Table B holds the same points as the rows below and some others, measured another way and shuffled. Each row below is followed by which row of B it is.
B:
0: [-252 -104  240  -67 -205  -69  143  179   30  113  258  193 -284  128
  139 -143 -146  239  -40   57  -89 -109 -180 -161 -266    4]
1: [ 102   44 -104  117  242  -81  165   -1  -57   51 -238   82  -90   48
  273  -63  -38 -269 -173  105 -369  314  118  156  -50 -148]
2: [-170 -201   98  166  -25  187  -24  118   71  -74  201  -25 -162  243
 -158 -329 -165  160   73   59    7 -524  307 -511 -159  -55]
3: [ -92 -288   71  -92    8   -2 -208   23  142 -125  151  215  -84   75
 -101   21  159  325 -122  -99 -227 -132   35 -286 -232 -112]
4: [-220 -132  190  -82 -233  -54   95  229   54  129  300  163 -280   59
  120 -101 -152  193   -5   45 -132 -152 -202 -110 -286   45]
5: [-204 -114  139   72   70  264  -95 -195    0   81  227 -150 -152  197
 -101   63  -38   61   40 -207  367 -200  138  -32 -229 -202]
6: [-266  -40  158  146 -128  272  225   88  -12  179  254 -235 -247  194
 -120 -245 -223   71  286  -34  418 -494  150 -202 -218 -177]
7: [-159 -160  148  151    8  186   34  162    0 -116  134   -7 -168  275
 -131 -325 -139  210   81   47   55 -466  328 -528 -140 -140]
8: [  74 -196 -375  -90   49  193 -334  -54   98   73  -11 -299   37 -611
  -33  269   68 -303  120 -210  301    2   48  309  -11 -150]
9: [-102  -51  -57 -137 -191  -59   -5  213  -19  123  141   73 -241 -298
  302  -30 -202  -75  -34  123   58   58 -219   87  -79   52]
10: [  26    1 -128  -97  -25 -149   45  -16  -56   99 -116   78 -163  -96
  345   84  -81 -245 -150   84 -167  348 -222  362    8    9]
11: [ -22 -177   43 -123   13 -180 -198  260   10 -161   70  249 -117  -21
  183   -7  -70  143 -372   92 -451   73  -30 -148 -150  122]
12: [ 142 -222 -213  -42  164  -93 -347  228   18 -252  -70   61   30 -209
   86   37    6  -96 -322   59 -406   76  200 -106   36   71]
13: [ 114 -252 -186    2  225  107 -257   28  143 -190   -2  -26   52 -101
 -176   79  178   74  -12 -129 -147 -147  177 -248  -66 -155]
14: [-170 -352  206  -38  -17  -81 -346  220   69 -325  153  209  -66  245
 -106 -174  -77  391 -415   29 -410 -301  258 -519 -200  146]
15: [  74  146 -154  114  317  156  201 -251   -3  347 -112 -197  -96 -193
  244  235  -33 -444   96 -156  139  356  -88  524 -191 -280]
16: [  59  106 -122   51  238   80  161 -230  -40  295  -77 -128 -114  -93
  235  265   42 -373   32 -150   79  400 -114  545 -150 -271]
17: [  -7  105  -83  183  194  285  379 -340   93  430   28 -156 -194   37
   78   89   15 -295  435 -168  248   59 -146  303 -250 -385]
18: [  45 -233  -62  -37  109  -20  -66   17  170  -58  -13  101  -14    0
  -92   68  180  120  -10 -125 -347  -28  -19 -100 -179 -131]
19: [  20   79 -105  115  145  248  301 -264   65  381   73 -104 -202   55
   45  135  107 -218  362 -155  160   43 -106  321 -285 -414]
20: [  44 -243 -175 -180  -25   41 -349   58   94 -129   73   78  -84 -259
   48  150   25   40  -32  -55  -46  -60 -125  -45  -58   11]
21: [ -53 -227 -306 -179 -142  250 -469 -109   53   11  101 -251  -70 -508
  -33  207  -25 -156  109 -151  554 -186   10  200    3  -88]
22: [-157 -121  162  108  -69   33  210  158   71   45  188  111 -221  321
  -48 -279  -92  195   77   79 -211 -317   73 -349 -234  -79]
23: [-147  -62  -87   61 -157  225   -1  136  -89  140  173 -227 -218 -205
   72 -139 -209 -201  209   41  471 -237  175   11   -1 -149]
24: [  16 -254   13   59  186 -134 -208  209   65 -261   55  165    4  150
  -31 -108   39  130 -376   57 -552  -33  267 -378  -60   64]
25: [-219 -196  201 -102 -146  -25 -188  198  -14  -95  320  114 -201  215
  -17  -54  -90  315 -262   13  -85 -249   49 -235 -251   61]
26: [ -95  -56 -164   32  -13  394  -66 -120    9  191  131 -438 -124 -299
  -75  110 -126 -226  384 -207  766 -265   28  166  -50 -230]
27: [ -21   33  -67  124  153   78  114  -13 -111  103 -134 -195  -92  -68
  178  -26 -138 -317  -23  -18  140  163  161  209   17 -166]
28: [-111 -345  182  -84  -14  -57 -410  233   26 -401  148  247  -98  273
  -62 -117  -93  388 -387   43 -392 -295  184 -518 -151  171]
29: [  -5  115  -80  134  173  271  345 -351   47  389   -3 -115 -207   61
   92  110   66 -241  388 -159  278   94 -124  322 -245 -442]
30: [   7  -91   36  206  267   22   51   39    2 -134  -68   26  -49  337
  -27 -202  -39    7 -180   60 -320  -88  338 -303  -75 -101]
31: [-123 -285   14  115   49  330 -227  -84  118  -92  149 -119  -78   88
 -259 -104  -27  108  178 -158  203 -485  306 -354 -164 -171]
32: [ -27  151 -104  146   63   57  427  -35  -56  379  -86 -115 -207 -179
  328  -78 -146 -423  218   57  149  271  -77  337  -42 -248]
33: [  11 -321 -268 -120  -11  181 -491   91  126 -161  136 -168   23 -428
 -177  119   66   29   20 -134  225 -292  159 -158  -16  -57]
34: [ 145  -85 -238  110  407  141 -193 -119   15  -87 -171 -208   91 -160
  -13  146   77 -251 -120 -141   19  130  289   66   13 -201]
35: [ -56 -196 -149   64   85  344 -238  -89   44  -55  -13 -286  -20 -228
 -162  -14  -40  -83  200 -169  473 -314  300 -130  -23 -239]
36: [ -80 -225 -155 -170  -99  209 -380   -5   -8  -53   68 -203  -74 -453
    9  187  -45  -65  112 -184  544  -99  -11   96   38 -113]
37: [  -1  -33   62  200  220  -92  213  -58   37   39  -78  203 -138  343
  186 -190  -69 -106 -169  119 -523  162   93 -106 -123  -51]
38: [ 102 -225 -382 -127   16  229 -409  -97   77   -2  -95 -286   20 -575
   -9  288    6 -323  165 -217  312  -35   -7  342   27 -100]
39: [  51  152 -185   96   26   84  384   -7  -43  348  -58 -126 -238 -150
  311  -23 -166 -439  298   78  114  175 -198  372  -37 -177]
40: [-199   41  112   90  -20  283  303 -213   62  368  237 -116 -278  149
   -7    4  -50    6  366 -152  408 -189 -140   93 -338 -320]
41: [-159  -88   60   63   -1  409  -11 -127   11  119  216 -228 -203   73
 -137   24  -85   40  362 -204  576 -395   69  -76 -220 -286]
42: [-107 -104   29 -235  -73  -28 -155  -19  -30   76  121   -7 -133 -130
  108  308   81   76 -143 -189  150  182 -222  320 -189 -113]
43: [ -22 -246  124 -163  116  -76 -280   68   89 -230  139  246  -63  221
  -75  167  165  404 -325 -125 -397  -53  -45 -227 -295  -23]
44: [-238   23  202  117 -156  144  396   72   36  317  278  -14 -347  228
   92 -215 -260   24  298   41  122 -281 -161  -71 -307  -92]
45: [-158 -181  193  155   85  100  -64   99   14 -154  152   54 -137  390
 -102 -261 -142  203 -146   39 -154 -355  327 -474 -181  -24]
46: [   3  -82 -157  -77 -101  -93   13  104  -18  141  -63   71 -161 -340
  329   28  -91 -286  -13   69 -132  277 -140  305   -2  -32]
47: [-106 -124   31 -192  -24  -32 -180   -4    5   91  177   25 -125 -198
  145  297   51   32 -161 -177   90  221 -217  268 -186  -64]
48: [-183  -78  -22   67 -145  259    0  127  -63  129  139 -286 -195 -203
   33 -141 -286 -166  234  -19  510 -310  150  -11  -47 -103]
49: [-118 -237  145  -41  -84 -159  -53  253   88 -169  163  334 -174  219
   52 -234  -60  325 -221  154 -479 -169    1 -473 -154  102]
50: [-197  -99  235 -132 -149  -94  -14  108    1   33  240  253 -283  239
  177  -17 -141  251 -217   50 -220  -52 -220  -60 -320   82]
51: [-263   19  238  109 -187  110  429   76   -3  299  271    8 -354  304
   75 -233 -199   74  276   39  134 -248 -123  -79 -274 -148]
52: [ -37 -245 -217   55   40  287 -286  -27  104  -19  143 -283  -13 -283
 -190   30    0 -125  187 -154  365 -315  237 -114   -1 -140]
53: [ -87 -370  114 -123   80   80 -468  -14   74 -373   65   66   14  230
 -270   98  137  419 -255 -211 -107 -291  205 -351 -180  -57]
54: [  -5  145   20  110  284  162  281 -391  -22  287  -91  -19 -176  239
  153  159   83 -164   77 -152   87  256  -64  355 -295 -404]
55: [  10   23 -127  134  217  407  105 -245   20  191  -15 -320  -96   -5
 -134  105   64 -155  356 -235  466 -196  162  144 -215 -456]
56: [ 122 -184 -218  -74  -12 -191  -84  268   68  -82  -71  137  -60 -237
  183  -28  -15 -140 -128  126 -496  140  -73   11   42   95]
57: [-109 -181 -128 -141 -219   87 -259  201  -53  -40  118 -118 -153 -363
   97  -13 -164  -69   24   24  332 -157   26    6   47    4]
58: [  50 -290   22   27  346  -19 -305   29  120 -292  -39   43  116   85
 -158  106  150  178 -312 -187 -379    1  228 -292 -119  -44]
59: [  -8  119  -80  143  178  256  382 -312   79  421   46 -153 -196   48
   69  118   49 -243  398 -169  254   70 -171  316 -262 -395]
60: [  34  -37   80  169  226  -51  199   30   29   -5  -88  174 -133  360
  128 -155  -74  -38 -131   82 -548   53   92 -122 -197  -62]
61: [ 171    9 -160   79  369    2   71 -110   11   32 -178  -48   -1   14
  116  177  113 -233  -80 -100 -229  313   14  215  -56 -199]
62: [-251 -191  274  -84  -90   37 -179  131  -44 -153  138   60 -170  183
   10  -84 -192  312 -220  -46   67 -239   68 -263 -211   39]
63: [-237  -76  232  108  -24  203   21   44  -51   43  218  -42 -245  280
    4 -173 -245  111   -3  -13  168 -335  181 -212 -274  -82]
64: [ -80  142   60  179   19  132  530  -48   -9  368   32  -16 -309  192
  209 -169 -175 -197  332   60   37  -15 -135  134 -230 -243]
65: [ -14 -210  -88   -4  118  248 -334  -98   24 -145   -1 -193  -22  -14
 -145  109  -24  -15    2 -182  208 -248  203  -46  -92 -112]
66: [-118 -238  220  -85  -25 -228 -143  200   68 -215  157  382 -158  337
   91 -120  -67  353 -421  111 -621  -56  -52 -370 -214  194]
67: [  64 -154   54  -34  147 -231  -35  181   51 -173   -9  326  -89  251
  122  -28   58  161 -353   89 -733  136  -23 -189 -165   56]
68: [ -63   11 -108  -19  -51  274   77  -70   -4  307  161 -194 -226 -221
   80  151  -46 -197  332 -142  431  -79 -112  316 -223 -285]
69: [ -70 -339   53  -86  115   59 -474  -31  108 -303  156   95   -2  175
 -210   91  120  337 -308 -147 -165 -241  193 -347 -189   -8]
70: [  76 -181 -383  -89   41  167 -315  -90   69   56  -84 -298   35 -598
   18  244   39 -345  110 -181  329   64   32  338   66 -134]
71: [ 132 -268 -323  -33   34  -16 -341  246   63 -202  -74  -31   21 -378
   37  -45  -36 -183 -110   79 -247  -74  207 -117  112   61]

[ 215   53 -109   34 -123  111   17 -124   59    9   36   25  178  -35
 -146   41  -50   58  207   12    2  -92  112  -78   51  174  -92   84] -> 24
[ -32   83  100   64   30   53   67 -159   96  131   67  -67   28  -62
 -216   64   95  -94  -14   39   55   46    0 -108  -61  -80    6   27] -> 69
[ 16  65 -15  -6  38   8 -13  65  42  29  23  47 -34 -72  49  47   8  24
  97 -26 -55  48 -66  63  -8   7  -1 -32] -> 48
[  44  279   26  181  -50   65   33 -138   99   35   44    8    8 -344
 -471  166   34 -140 -239    1 -365 -158  -88   63  210   85   38  112] -> 28
[  17 -390   23 -319  190 -101 -145  116  -97   63  -80 -117   69  315
  546  172   -9   -3  432   -8  572  279   11   -5 -387 -322  -41   64] -> 49
[-54  73  50 -43 120 -15 -80  -1 -79  92 -10  19  58   2  38 147  81 -32
  85 -62 131 -29 -19   9 -42 -88  31  41] -> 60
[ 181 -175 -185 -291  140  -71 -334  171 -493 -160 -235  244  197   -7
  406  380 -156  151  133 -225  -46 -179   14  303  114   83   57  191] -> 59
[ 115  -19  -22 -140   -5  -10  -53   73  -13   62   27  -32   21    9
  104  146  -80   19  222    1  186  127  -24   64 -109  -97  -24   39] -> 7
[ -43 -122  107 -125  148  -66  -70  -73  -64  126  -36  -97   -2   13
   35  234   63 -125  -55  -35  216   91   -3    2 -117 -238   28   76] -> 71
[-232 -127  108 -148  353  -83 -121  -10 -177  115  -35   10  104  165
  221   78  186   10  162  -78  369   61   10  -27 -205 -251   63   15] -> 15
[-17  31  34  -4  91  12 -39 -38 -56  41 -23  28  53 -59 -25 116  41 -35
  30 -30  -9   0 -39  29 -35 -40  37  54] -> 17
[-119  135  100   23  172  -16  -82   36  -43   63   30   36   21  -44
  -65   77   94  -58    8  -56   25   -3  -85   85    7  -95   59   21] -> 62
[ -28  -40   -7 -259  281 -106 -358   66 -532   90 -192  127  269  209
  384  340   73   40  187 -258  442 -242  123   96  -25  -93   47  150] -> 38
[ 18   9  31  -9  83  -7 -82 -11   8  42  14 -13  69  27 -42  62  20 -44
  86 -43 127   0  19  42  -1 -41 -27  58] -> 58
[ -16  183  -14   98   10   42    0  -79   29   27    7   70   63 -159
 -221   79   28  -19   20  -16  -96 -113  -33   -4   69   54   38   87] -> 41
[ 166  211  -44   68  -66   54  -35   33  -23   24   15   53   13 -200
 -123  113  -57  -28  -20  -37 -235  -77  -65  141  133  140  -29   27] -> 66
[ -42   42   14   15   55   29    5 -119   22   52    5   31   76  -70
 -130  106   76  -11   25  -33   11  -53   23  -58    2  -11   41   53] -> 16
[ 151  598  -59  432 -260  259  181 -220  248    8  199  160   88 -388
 -783 -141   -5   36  -94   83 -555 -291    1 -106  406  422  -62   49] -> 43
[139  26  12 -96 -17  31 -18   7  42 129  88 -85  48  47  54 118  16  -9
 199   8 184  86  33 -24 -70 -60 -89 -13] -> 14
[ -58   43   22  -28   39   17   28 -106   19   89   12   34   18  -70
  -80  136   71   10   21  -29   54   -7   17  -90  -29  -59   54   23] -> 19
[  39 -124   25 -193  152  -41 -136   26 -256   51  -94   25   69   13
  231  279    8  -14   40  -84   92   44  -26   98  -92 -129   45   72] -> 21
[  79   39   10   27  -15   62   27  -63   51   15   38   13   15 -120
 -137   90  -19  -20    4   31 -130   46  -42    9   26   10   -6   52] -> 40
[-116 -174   72  -78  155  -40  -70 -108  -20   51  -72  -20   78  126
   73  144   86  -63   90  -47  295   35   57 -105 -136 -179   45  108] -> 51
[-115  -45  137  -19  181  -16  -53  -90  -63   78  -23  -13   23   -2
  -44  145  116 -105 -106  -52   59   41  -20   -4  -46 -151   66   45] -> 70
[  24   21   38    6  105   28  -35  -72  -68   44   13    1   94  -63
 -111   68   16  -32   38   19    5   17  -27   33  -28  -48   -7   91] -> 9
[ -12  -47   87   -4   82   27  -40 -167  -40   54   -5    2   78   11
 -168  126   30  -64  -68  -14  103   -4   64  -76   21  -88   12  123] -> 6
[ 120  -26    9 -107   27  -35  -75   67  -47  114  -10  -57  -33   30
  162  133  -48  -37  117  -23  192  103   -9   59  -83  -96  -74   12] -> 44
[-29 -12  18 -12  94   3 -34 -66 -59  65 -42  35  68   7  33  63  59  -5
  63 -62  94 -10  32 -18 -68 -12  22  13] -> 52
[ -99  126   45  -18  183  -43 -142  -58 -201  111  -49   88  112  -12
  -57  127  107  -14  -48 -160  150 -181   70   41   72  -16   51   44] -> 4
[-25  14  42 -28  81   1 -48  -8 -13  57 -15   8  21  -2  51 148  56 -43
  87 -19  72  17 -41 -24 -47 -93  12  61] -> 65
[  0 116  13   1  77   8 -28  -8 -10  79  46  19  32 -89 -81  70  43  -1
  55 -19   7 -17 -33  38  17 -26  -9  19] -> 11
[ -31  -50   85 -149  127  -75  -47  -55  -32  162   14 -124  -15  -60
  -20  259   70 -112  -44  -27  196   87  -25   32 -109 -246   30   52] -> 63
[-11  75   7  36  31  47 -16 -34   6  24   6  90  43 -16 -33  42  33  31
  83 -40  -3 -28   9 -38  28  40  14  17] -> 22
[-176 -148   60 -129  203  -21  -38   10  -22   27    0   62   28  145
  211   71   96   76  237   -4  254  138  -23 -109 -173 -214   59   29] -> 55
[ -38  -28    5  -96  105  -34 -118  -23 -110   32  -54   78   79   34
   45  175   27   19   52 -119  163  -66   57   16   18  -54   51   74] -> 42
[ 308  210  -92  -67 -190   42   -4  219   31   89   84    4 -111 -124
  130   87 -190   60  220   19  -51  140  -95  167    2   84 -112  -86] -> 64
[  76  103   14   37  -11   63   26  -52   48   66   70   28   -6  -99
 -117   60   30    5  -22   -7 -120    3   -1  -12   84   51  -39  -21] -> 8
[-109  -73   37  -79  163  -83  -72  -27  -16   63  -47   -6   -6  -34
   28  147   79  -54  -35 -100  121   13   -6   59  -51 -129   66   22] -> 47
[-122   43  155  198   78   68   83 -301  161    7   44  -32   23 -212
 -563   79   95 -187 -311   74 -229  -20  -48  -92  101  -85   78  175] -> 13
[  80  266    0   68  -54  119   33  -89  -25   33   84   89  103 -224
 -316  131   -1   23  -11    3 -237  -88  -42   27  124  105   53   60] -> 54
